Below is a small trained network, with its code and all its weights. Each question gives an input and a class and asks what happens when units are switched off, that is, made to give their printed mean instead of their output.

import numpy as np


def w(rows, s, z=0):
    codes = np.array(rows[::2]) - 128.0
    scale = np.full(codes.shape[1], s)
    scale[-1] = z or s
    return codes * scale


def f(y):
    return np.maximum(y, 0)


def log_softmax(a):
    a = a - a.max(-1, keepdims=True)
    return a - np.log(np.exp(a).sum(-1, keepdims=True))


def net(x, mask):
    res = np.array(x, float).reshape(1, 7) / 4 @ E
    y = f(res @ A[0][:, :-1].T + A[0][:, -1])
    res = res + np.where(mask, y, B[0][:, -1]) @ B[0][:, :-1]
    return log_softmax(res[-1] @ U[:, :-1].T + U[:, -1])


A, B = {}, {}
E = w([
[224,77,31,102],'x0',
[148,128,150,101],'x1',
[44,151,53,46],'x2',
[188,254,113,135],'x3',
[123,127,125,133],'x4',
[110,128,104,156],'x5',
[148,128,152,102],'x6',
],0.009)
A[0] = w([
[109,141,202,156,174],'n1',
[149,187,104,86,82],'n2',
[75,164,65,44,54],'n3',
[121,49,128,81,64],'n4',
[56,143,106,88,112],'n5',
[186,69,54,56,63],'n6',
[186,192,110,127,148],'n7',
[117,195,118,125,97],'n8',
[138,202,121,165,43],'n9',
[122,150,182,79,152],'n10',
[55,117,82,75,130],'n11',
[150,119,160,201,42],'n12',
[130,113,140,172,127],'n13',
[166,110,116,189,76],'n14',
[212,114,91,100,93],'n15',
[109,74,148,110,63],'n16',
[94,146,169,134,18],'n17',
[66,78,102,115,131],'n18',
[54,172,176,95,108],'n19',
[70,174,183,81,130],'n20',
[102,147,143,162,122],'n21',
[208,132,132,97,49],'n22',
[154,95,153,174,104],'n23',
[170,109,153,205,2],'n24',
[130,2,126,143,81],'n25',
[160,176,101,149,48],'n26',
[61,136,96,114,99],'n27',
[136,147,167,95,165],'n28',
],0.013,0.0029)
B[0] = w([
[159,78,62,191,222],'n1',
[111,132,192,140,189],'n2',
[194,155,127,67,237],'n3',
[109,112,197,184,205],'n4',
[198,144,119,111,210],'n5',
[137,79,87,212,255],'n6',
[29,146,183,115,224],'n7',
[124,118,173,131,190],'n8',
[62,207,178,134,197],'n9',
[123,84,94,109,182],'n10',
[187,150,148,99,231],'n11',
[253,129,147,70,196],'n12',
[176,197,176,93,169],'n13',
[153,135,109,109,184],'n14',
[109,116,94,178,224],'n15',
[40,209,177,146,178],'n16',
[128,144,90,204,170],'n17',
[119,192,151,108,214],'n18',
[152,106,86,194,224],'n19',
[144,82,73,170,220],'n20',
[172,114,45,169,173],'n21',
[120,110,123,168,196],'n22',
[181,156,144,66,192],'n23',
[209,114,145,94,201],'n24',
[64,188,169,163,249],'n25',
[33,138,162,178,181],'n26',
[169,138,143,94,197],'n27',
[97,129,103,150,170],'n28',
],0.0061,0.0086)
U = w([
[125,84,1,198,59],'0',
[199,138,146,24,112],'1',
[2,150,208,105,66],'2',
[112,108,98,105,255],'3',
],0.012,0.0079)

Each question gives the input, the list of numbers given to net, and the class t.
The units are the neurons (one row each of A and B). Each row of codes is followed by its name. A weight is (code - 128) times the scale printed after its matrix; where a second scale follows, it is the last column's (A, B and U).
mask holds one flag per neuron, in row order. A switched-off neuron (its flag False) gives its mean, the last column of its row in B, instead of its output. The means were averaged over made-up inputs and are rounded, as every weight is.
A unit's drop is (log p(t) with every unit on - log p(t) with that unit switched off) / (log p(t) with every unit on - log p(t) with every unit switched off).
The circuit of an input: a set's keep is (log p(t) with only the set's units on - log p(t) with every unit switched off) / (log p(t) with every unit on - log p(t) with every unit switched off). Starting from the 12 units with the biggest drops (on a tie, the unit counted first), units are removed one at a time, each time the one whose removal leaves the highest keep (on an exact tie, the one counted first), for as long as the keep stays at least 0.8.
units of the circuit, in order: the units of the circuit, biggest drop first
most important unit: the unit with the biggest drop
k most important neurons: the k neurons with the biggest drops, biggest first
drop of u: that unit's drop, to one decimal
input [-8,8,7,-1,1,8,2], class 0: units of the circuit, in order : (n19; n20)
input [-6,5,-5,6,8,3,8], class 0: units of the circuit, in order : (n1; n20)
input [-7,3,5,-7,-1,7,-1], class 0: 2 most important neurons : (n19; n20)
input [0,0,3,5,6,-4,7], class 2: most important unit : n7
input [5,-1,-2,-6,8,-8,5], class 2: units of the circuit, in order : (n25; n16)
input [5,0,3,-6,7,-6,-6], class 2: units of the circuit, in order : (n25; n4)
input [6,3,6,-1,5,-4,5], class 0: 4 most important neurons : (n6; n15; n12; n23)
input [8,2,-5,-1,6,-8,-1], class 0: 2 most important neurons : (n6; n15)
input [-1,1,-5,-6,1,-2,6], class 2: 3 most important neurons : (n25; n16; n3)
input [6,-5,8,6,2,-3,-1], class 1: 2 most important neurons : (n3; n11)
input [1,0,6,6,4,4,-7], class 1: 2 most important neurons : (n3; n25)
input [5,8,6,8,6,6,-3], class 2: 3 most important neurons : (n7; n26; n2)
input [-5,-5,-6,1,-8,-6,-2], class 1: 2 most important neurons : (n12; n6)
input [2,2,-5,-7,-5,-8,-6], class 2: units of the circuit, in order : (n25)
input [-6,2,5,2,-7,4,2], class 0: drop of n20 : 0.2
input [-5,4,4,3,-6,6,-7], class 0: drop of n19 : 0.4
input [1,-3,3,4,-5,-3,-3], class 2: drop of n3 : -0.1
